Below are the code and all the weights of a small trained network. Each question names an input and a target symbol and asks about switching units off, where a switched-off unit gives its printed mean instead of its output.

import numpy as np


def w(rows, s, z=0):
    codes = np.array(rows[::2]) - 128.0
    scale = np.full(codes.shape[1], s)
    scale[-1] = z or s
    return codes * scale


def f(y):
    return y / 2 * (1 + np.tanh(0.7978845608 * (y + 0.044715 * y**3)))


def softmax(a):
    e = np.exp(a - a.max(-1, keepdims=True))
    return e / e.sum(-1, keepdims=True)


def log_softmax(a):
    a = a - a.max(-1, keepdims=True)
    return a - np.log(np.exp(a).sum(-1, keepdims=True))


def net(x, mask):
    ids = ['αβγδεζηθλμξπσφψω'.index(c) for c in x.split()]
    T = len(ids)
    res = E[ids] + P[:T]
    u = 0
    for l in range(3):
        r = res
        for j in range(2):
            rows = slice(2 * j, 2 * j + 2)
            q, k, v = (r @ M[l][rows].T for M in (Q, K, V))
            z = softmax(np.where(np.tri(T) > 0, q @ k.T / 2**0.5, -1e9)) @ v
            o = O[l][rows]
            res = res + np.where(mask[u + j], z, o[:, -1]) @ o[:, :-1]
        u += 2
        y = f(res @ A[l][:, :-1].T + A[l][:, -1])
        res = res + np.where(mask[u : u + 8], y, B[l][:, -1]) @ B[l][:, :-1]
        u += 8
    return log_softmax(res[-1] @ U[:, :-1].T + U[:, -1])


Q, K, V, O, A, B = {}, {}, {}, {}, {}, {}
E = w([
[158,170,65,87,81,105],'α',
[110,204,104,82,150,106],'β',
[132,131,122,142,101,165],'γ',
[140,102,98,158,150,84],'δ',
[149,126,122,142,120,164],'ε',
[134,99,81,163,161,180],'ζ',
[146,169,20,120,113,106],'η',
[127,205,109,108,184,130],'θ',
[128,169,150,85,126,190],'λ',
[105,120,92,135,187,56],'μ',
[137,155,82,247,73,126],'ξ',
[86,10,88,107,104,138],'π',
[218,159,164,193,116,76],'σ',
[73,74,183,100,187,201],'φ',
[114,171,199,21,21,108],'ψ',
[40,16,146,188,106,108],'ω',
],0.014)
P = w([
[197,136,71,136,133,156],'0',
[223,43,116,139,29,126],'1',
[26,216,114,220,112,226],'2',
[141,169,113,112,196,109],'3',
[243,70,193,153,59,83],'4',
[35,213,143,205,121,208],'5',
[140,188,155,91,233,78],'6',
[231,50,254,155,92,53],'7',
[56,218,152,200,125,201],'8',
],0.0091)
Q[0] = w([
[251,118,178,169,164,67],'L0H0',
[70,2,166,125,78,132],'L0H0',
[37,236,173,244,135,214],'L0H1',
[115,134,157,72,89,110],'L0H1',
],0.006)
K[0] = w([
[222,74,179,110,83,56],'L0H0',
[102,142,139,69,107,103],'L0H0',
[85,92,255,59,206,6],'L0H1',
[73,154,124,92,67,142],'L0H1',
],0.0076)
V[0] = w([
[93,117,135,124,105,75],'L0H0',
[130,111,148,121,61,119],'L0H0',
[112,2,82,105,205,169],'L0H1',
[207,199,55,119,113,159],'L0H1',
],0.0065)
O[0] = w([
[107,204,59,171,116,195,63],'L0H0',
[138,82,77,176,154,133,118],'L0H0',
[84,50,134,101,163,63,127],'L0H1',
[253,127,135,154,176,154,252],'L0H1',
],0.0065,0.0034)
A[0] = w([
[123,225,120,151,98,115,127],'L0N0',
[162,158,129,3,131,125,26],'L0N1',
[134,135,140,70,181,145,124],'L0N2',
[172,163,39,79,131,103,41],'L0N3',
[86,71,152,159,118,154,121],'L0N4',
[255,133,147,139,100,37,252],'L0N5',
[123,110,128,116,109,190,139],'L0N6',
[120,108,161,87,46,205,105],'L0N7',
],0.0098,0.0017)
B[0] = w([
[114,83,216,250,145,203,166],'L0N0',
[112,181,132,2,98,157,145],'L0N1',
[203,75,97,72,139,167,142],'L0N2',
[33,175,150,105,180,80,150],'L0N3',
[95,139,171,127,43,20,144],'L0N4',
[63,66,207,104,154,88,254],'L0N5',
[105,188,155,140,198,111,141],'L0N6',
[136,178,112,201,178,112,148],'L0N7',
],0.0073,0.0089)
Q[1] = w([
[130,123,111,48,139,101],'L1H0',
[190,31,134,104,44,180],'L1H0',
[117,101,115,218,139,114],'L1H1',
[170,160,75,123,1,148],'L1H1',
],0.0069)
K[1] = w([
[127,90,45,6,92,230],'L1H0',
[187,94,173,110,58,254],'L1H0',
[84,47,132,238,114,92],'L1H1',
[56,164,162,149,111,235],'L1H1',
],0.0051)
V[1] = w([
[126,162,173,61,236,79],'L1H0',
[215,11,202,253,8,122],'L1H0',
[66,61,109,167,232,148],'L1H1',
[178,122,64,50,213,11],'L1H1',
],0.0039)
O[1] = w([
[135,127,90,137,156,38,251],'L1H0',
[116,72,139,146,149,165,241],'L1H0',
[194,109,1,171,191,109,239],'L1H1',
[132,174,132,182,122,98,182],'L1H1',
],0.009,0.0027)
A[1] = w([
[129,117,2,166,175,108,179],'L1N0',
[153,6,138,127,58,126,53],'L1N1',
[175,152,74,89,151,173,248],'L1N2',
[138,50,158,118,95,41,226],'L1N3',
[170,143,111,50,154,173,255],'L1N4',
[139,223,153,69,128,189,95],'L1N5',
[74,222,64,115,110,98,44],'L1N6',
[165,175,84,183,217,145,225],'L1N7',
],0.0078,0.00099)
B[1] = w([
[188,115,187,70,72,38,195],'L1N0',
[156,223,115,72,130,100,214],'L1N1',
[190,176,108,165,142,177,148],'L1N2',
[100,190,171,34,179,225,253],'L1N3',
[168,106,102,72,125,230,152],'L1N4',
[115,132,12,185,3,139,168],'L1N5',
[44,237,135,164,123,48,150],'L1N6',
[162,51,90,150,54,17,239],'L1N7',
],0.0067)
Q[2] = w([
[109,176,131,120,135,143],'L2H0',
[165,184,106,21,16,153],'L2H0',
[132,88,201,186,118,166],'L2H1',
[143,134,255,65,133,130],'L2H1',
],0.0058)
K[2] = w([
[111,158,168,128,168,175],'L2H0',
[140,154,24,185,185,127],'L2H0',
[136,155,155,127,175,254],'L2H1',
[75,87,251,88,207,62],'L2H1',
],0.0051)
V[2] = w([
[99,95,105,173,254,85],'L2H0',
[82,149,231,155,80,127],'L2H0',
[130,101,120,101,143,214],'L2H1',
[50,63,49,139,100,96],'L2H1',
],0.0067)
O[2] = w([
[103,131,62,191,209,99,188],'L2H0',
[130,104,169,157,92,36,114],'L2H0',
[129,115,81,133,152,111,33],'L2H1',
[144,93,254,113,134,155,1],'L2H1',
],0.0093,0.0041)
A[2] = w([
[96,151,78,80,37,132,24],'L2N0',
[87,141,181,189,54,171,148],'L2N1',
[2,128,97,157,90,134,94],'L2N2',
[140,135,167,187,213,96,195],'L2N3',
[218,71,145,136,141,100,90],'L2N4',
[77,171,137,23,118,92,254],'L2N5',
[127,114,110,70,181,204,66],'L2N6',
[66,187,135,86,155,145,97],'L2N7',
],0.0085,0.004)
B[2] = w([
[146,99,205,196,107,125,150],'L2N0',
[219,82,72,91,220,51,184],'L2N1',
[86,83,192,87,175,70,161],'L2N2',
[53,150,159,141,52,188,248],'L2N3',
[179,153,210,133,106,107,182],'L2N4',
[135,103,79,122,88,194,254],'L2N5',
[135,213,208,146,211,193,158],'L2N6',
[254,136,156,157,163,112,173],'L2N7',
],0.0082)
U = w([
[136,163,126,105,133,108,114],'α',
[131,107,115,75,128,145,189],'β',
[139,125,137,123,146,136,95],'γ',
[141,140,117,137,106,175,66],'δ',
[128,139,142,99,191,149,139],'ε',
[130,83,116,112,72,141,183],'ζ',
[135,153,139,126,115,101,105],'η',
[145,157,105,151,118,122,94],'θ',
[134,131,11,133,115,113,252],'λ',
[117,177,123,129,107,95,98],'μ',
[134,72,96,136,139,159,135],'ξ',
[97,67,109,81,99,143,201],'π',
[135,109,164,183,115,146,84],'σ',
[77,142,186,133,151,130,143],'φ',
[206,125,134,124,171,76,34],'ψ',
[118,94,152,91,158,90,99],'ω',
],0.011,0.0034)

Each question gives the input, a string of symbols that net reads in full, and the target symbol t.
The units are the heads (2 rows each of Q, K, V and O) and the neurons (one row each of A and B). Each row of codes is followed by its name. A weight is (code - 128) times the scale printed after its matrix; where a second scale follows, it is the last column's (O, A, B and U).
mask holds one flag per unit, layer by layer, with each layer's heads first. A switched-off unit (its flag False) gives its mean, the last column of its rows in O or B, instead of its output. The means were averaged over made-up inputs and are rounded, as every weight is.
A unit's drop is (log p(t) with every unit on - log p(t) with that unit switched off) / (log p(t) with every unit on - log p(t) with every unit switched off).
The circuit of an input: a set's keep is (log p(t) with only the set's units on - log p(t) with every unit switched off) / (log p(t) with every unit on - log p(t) with every unit switched off). Starting from the 12 units with the biggest drops (on a tie, the unit counted first), units are removed one at a time, each time the one whose removal leaves the highest keep (on an exact tie, the one counted first), for as long as the keep stays at least 0.8.
units of the circuit, in order: the units of the circuit, biggest drop first
unit that matters most: the unit with the biggest drop
k most important neurons: the k neurons with the biggest drops, biggest first
k most important neurons of layer l: the k neurons of layer l with the biggest drops, biggest first
which heads matter: for each layer, one digit per head in row order, 1 if its drop is at least 0.15 and else 0, layers parted by /
input ζ ζ ζ η λ, target ε: most important neuron of layer 0	L0N5
input α φ ζ, target φ: units of the circuit, in order	L0H1; L2N2
input λ θ ζ η ψ ξ σ θ ω, target ω: which heads matter	00 / 00 / 10
input ζ μ ζ φ, target ε: which heads matter	10 / 00 / 10
input σ λ ζ ζ η σ ψ, target ζ: units of the circuit, in order	L1N5; L0N1; L2N5
input β λ ζ ζ δ δ φ, target ε: units of the circuit, in order	L2N6; L0N2; L1N4
input λ φ π ψ, target ζ: units of the circuit, in order	L2N5; L0N1; L1N5; L2N0
input η λ ζ ζ ζ θ η, target μ: units of the circuit, in order	L0N3; L1H0; L1N6
input σ ω ζ η, target μ: units of the circuit, in order	L0N3; L1N6; L1H0
input η θ σ γ φ ζ φ ζ σ, target φ: which heads matter	01 / 00 / 10
input θ ζ ε ζ δ, target ε: units of the circuit, in order	L1N3; L0N5; L1N7; L2N6
input σ α ξ, target σ: which heads matter	01 / 00 / 11
input ψ λ λ ζ ζ ψ ζ σ ζ, target σ: 3 most important neurons of layer 1	L1N5; L1N3; L1N1
input ζ λ γ σ φ ζ π θ ψ, target ψ: 4 most important neurons of layer 2	L2N1; L2N3; L2N2; L2N5
input ζ ζ θ ζ ω ζ, target ω: unit that matters most	L0H1
input ε ζ γ λ σ φ θ, target λ: 2 most important neurons	L0N1; L0N2
input σ φ φ σ σ ζ σ η, target λ: which heads matter	00 / 00 / 11
input ζ φ ζ ψ λ θ ψ σ ξ, target ψ: which heads matter	00 / 01 / 10
input σ φ ζ σ σ σ ζ ε, target λ: 2 most important neurons	L1N3; L0N5
input λ ω λ θ, target λ: unit that matters most	L1N3
input σ ζ λ, target σ: 3 most important neurons of layer 0	L0N0; L0N5; L0N7
input σ λ ζ θ β ω, target ω: which heads matter	00 / 00 / 00
input η ζ θ ψ δ β, target ψ: which heads matter	01 / 01 / 10
input σ λ η, target σ: 3 most important neurons of layer 1	L1N3; L1N7; L1N1
input λ ζ λ ζ ζ, target ε: 2 most important neurons of layer 1	L1N3; L1N7
input σ θ δ, target σ: 2 most important neurons	L0N5; L1N3
input λ ζ λ σ ξ ε, target σ: unit that matters most	L1H0
input η ζ η ω ω ζ, target ω: 3 most important neurons	L2N2; L2N1; L0N4
